Here is a tiny trained network, its code and every weight. The questions are about switching its units off for an input and a class, where a switched-off unit gives its printed mean instead of its output.

import numpy as np


def w(rows, s, z=0):
    codes = np.array(rows[::2]) - 128.0
    scale = np.full(codes.shape[1], s)
    scale[-1] = z or s
    return codes * scale


def f(y):
    return np.maximum(y, 0)


def log_softmax(a):
    a = a - a.max(-1, keepdims=True)
    return a - np.log(np.exp(a).sum(-1, keepdims=True))


def net(x, mask):
    res = np.array(x, float).reshape(1, 5) / 4 @ E
    y = f(res @ A[0][:, :-1].T + A[0][:, -1])
    res = res + np.where(mask, y, B[0][:, -1]) @ B[0][:, :-1]
    return log_softmax(res[-1] @ U[:, :-1].T + U[:, -1])


A, B = {}, {}
E = w([
[10,126,106,190,182],'x0',
[176,200,149,104,171],'x1',
[154,133,119,197,96],'x2',
[126,116,30,175,172],'x3',
[95,185,128,133,117],'x4',
],0.012)
A[0] = w([
[212,127,52,224,104,245],'N0',
[110,149,96,192,91,100],'N1',
[119,173,35,172,197,253],'N2',
[103,162,181,102,175,107],'N3',
[224,116,154,29,1,235],'N4',
[146,222,173,190,59,231],'N5',
[126,29,108,162,37,138],'N6',
[80,77,179,99,144,163],'N7',
[101,160,91,133,163,29],'N8',
[126,55,142,126,90,150],'N9',
],0.0097,0.0036)
B[0] = w([
[139,155,43,215,155,198],'N0',
[191,113,135,167,96,159],'N1',
[135,101,42,164,236,205],'N2',
[105,53,155,217,97,159],'N3',
[58,254,54,137,132,252],'N4',
[116,132,137,226,95,194],'N5',
[36,125,129,124,169,181],'N6',
[180,155,149,215,120,165],'N7',
[132,74,144,87,200,149],'N8',
[64,186,147,128,171,161],'N9',
],0.0078,0.015)
U = w([
[59,222,147,151,45,205],'0',
[164,178,62,177,132,246],'1',
[91,107,145,71,58,3],'2',
[2,93,102,135,166,237],'3',
[134,174,204,160,66,130],'4',
[144,119,135,108,31,4],'5',
],0.0091,0.0036)

Each question gives the input, the list of numbers given to net, and the class t.
The units are the neurons (one row each of A and B). Each row of codes is followed by its name. A weight is (code - 128) times the scale printed after its matrix; where a second scale follows, it is the last column's (A, B and U).
mask holds one flag per neuron, in row order. A switched-off neuron (its flag False) gives its mean, the last column of its row in B, instead of its output. The means were averaged over made-up inputs and are rounded, as every weight is.
A unit's drop is (log p(t) with every unit on - log p(t) with that unit switched off) / (log p(t) with every unit on - log p(t) with every unit switched off).
The circuit of an input: a set's keep is (log p(t) with only the set's units on - log p(t) with every unit switched off) / (log p(t) with every unit on - log p(t) with every unit switched off). Starting from all 10 units, units are removed one at a time, each time the one whose removal leaves the highest keep (on an exact tie, the one counted first), for as long as the keep stays at least 0.8.
units of the circuit, in order: the units of the circuit, biggest drop first
k most important neurons: the k neurons with the biggest drops, biggest first
drop of u: that unit's drop, to one decimal
input [0,5,1,-1,-1], class 4: units of the circuit, in order -> N2, N4, N0
input [6,-3,4,2,8], class 1: units of the circuit, in order -> N1
input [1,8,1,-3,-4], class 4: 3 most important neurons -> N2, N0, N4
input [-4,-7,5,4,-4], class 3: 2 most important neurons -> N6, N9
input [-5,-6,1,1,0], class 0: 3 most important neurons -> N2, N4, N8
input [-4,0,-4,-3,-1], class 0: units of the circuit, in order -> N4, N2
input [-5,6,-2,1,1], class 0: 3 most important neurons -> N2, N4, N0
input [-6,0,0,-3,-3], class 0: 2 most important neurons -> N4, N2
input [6,7,4,-4,0], class 4: 2 most important neurons -> N4, N0
input [2,3,-6,-5,-6], class 4: 2 most important neurons -> N2, N7
input [-4,-7,-5,-4,1], class 0: drop of N4 -> 0.3
input [3,3,5,-8,-3], class 4: drop of N0 -> 0.2
input [-6,7,1,-1,-4], class 0: drop of N2 -> 0.4
input [-6,0,-1,-7,-8], class 0: drop of N4 -> 0.5
input [-8,-6,-2,-1,4], class 0: most important neuron -> N4
